Here is a tiny trained network, its code and every weight. The questions are about switching its units off for an input and a class, where a switched-off unit gives its printed mean instead of its output.

import numpy as np


def w(rows, s, z=0):
    codes = np.array(rows[::2]) - 128.0
    scale = np.full(codes.shape[1], s)
    scale[-1] = z or s
    return codes * scale


def f(y):
    return y / 2 * (1 + np.tanh(0.7978845608 * (y + 0.044715 * y**3)))


def log_softmax(a):
    a = a - a.max(-1, keepdims=True)
    return a - np.log(np.exp(a).sum(-1, keepdims=True))


def net(x, mask):
    res = np.array(x, float).reshape(1, 3) / 4 @ E
    y = f(res @ A[0][:, :-1].T + A[0][:, -1])
    res = res + np.where(mask, y, B[0][:, -1]) @ B[0][:, :-1]
    return log_softmax(res[-1] @ U[:, :-1].T + U[:, -1])


A, B = {}, {}
E = w([
[169,252,109,64,197],'x0',
[211,72,40,91,193],'x1',
[58,112,205,156,221],'x2',
],0.011)
A[0] = w([
[49,135,170,160,22,157],'n1',
[144,40,80,109,174,74],'n2',
[149,247,134,112,155,1],'n3',
[106,203,210,113,66,36],'n4',
[97,69,188,105,203,145],'n5',
[174,122,90,126,32,213],'n6',
],0.012,0.0039)
B[0] = w([
[185,121,121,164,177,250],'n1',
[199,120,71,189,159,193],'n2',
[147,96,175,245,73,198],'n3',
[190,164,18,99,164,201],'n4',
[225,226,163,68,8,202],'n5',
[147,191,194,92,87,230],'n6',
],0.012,0.013)
U = w([
[170,165,20,114,212,119],'0',
[140,202,179,7,70,88],'1',
[126,83,165,240,98,169],'2',
[119,146,157,70,158,250],'3',
[57,87,111,116,156,83],'4',
[39,81,114,134,153,94],'5',
[65,82,114,89,160,81],'6',
[39,121,75,84,148,84],'7',
],0.013,0.014)

Each question gives the input, the list of numbers given to net, and the class t.
The units are the neurons (one row each of A and B). Each row of codes is followed by its name. A weight is (code - 128) times the scale printed after its matrix; where a second scale follows, it is the last column's (A, B and U).
mask holds one flag per neuron, in row order. A switched-off neuron (its flag False) gives its mean, the last column of its row in B, instead of its output. The means were averaged over made-up inputs and are rounded, as every weight is.
A unit's drop is (log p(t) with every unit on - log p(t) with that unit switched off) / (log p(t) with every unit on - log p(t) with every unit switched off).
The circuit of an input: a set's keep is (log p(t) with only the set's units on - log p(t) with every unit switched off) / (log p(t) with every unit on - log p(t) with every unit switched off). Starting from all 6 units, units are removed one at a time, each time the one whose removal leaves the highest keep (on an exact tie, the one counted first), for as long as the keep stays at least 0.8.
circuit, biggest first: the units of the circuit, biggest drop first
most important unit: the unit with the biggest drop
top k neurons: the k neurons with the biggest drops, biggest first
drop of u: that unit's drop, to one decimal
input [8,6,2], class 2: top 2 neurons => (n3; n4)
input [4,6,-8], class 1: most important unit => n6
input [3,-2,5], class 1: top 3 neurons => (n5; n1; n2)
input [-3,-7,-7], class 0: top 2 neurons => (n1; n4)
input [6,5,-3], class 2: circuit, biggest first => (n3; n4)
input [-6,6,-7], class 1: top 4 neurons => (n6; n1; n3; n4)
input [-2,-1,-1], class 3: circuit, biggest first => (n3; n5; n2)
input [7,-4,6], class 2: top 2 neurons => (n3; n6)
input [3,1,-5], class 1: top 3 neurons => (n6; n1; n2)
input [3,-4,-2], class 0: top 2 neurons => (n4; n5)
input [-3,6,7], class 1: top 2 neurons => (n5; n1)
input [-7,3,7], class 1: top 2 neurons => (n5; n3)
input [-2,3,3], class 3: top 2 neurons => (n3; n4)
input [3,3,3], class 3: most important unit => n4
input [-8,6,8], class 1: top 3 neurons => (n5; n3; n1)
input [-1,-7,-6], class 0: top 2 neurons => (n4; n1)
input [-1,0,-4], class 1: top 2 neurons => (n6; n3)
input [7,-7,7], class 0: top 2 neurons => (n4; n6)
input [-2,-2,3], class 3: circuit, biggest first => (n3; n6; n2)
input [8,5,0], class 2: most important unit => n3
input [8,-2,7], class 2: drop of n6 => 0.4
input [1,2,-7], class 1: drop of n6 => 0.1
input [0,4,-8], class 1: drop of n6 => 1.1
input [0,-1,0], class 3: drop of n4 => 0.4
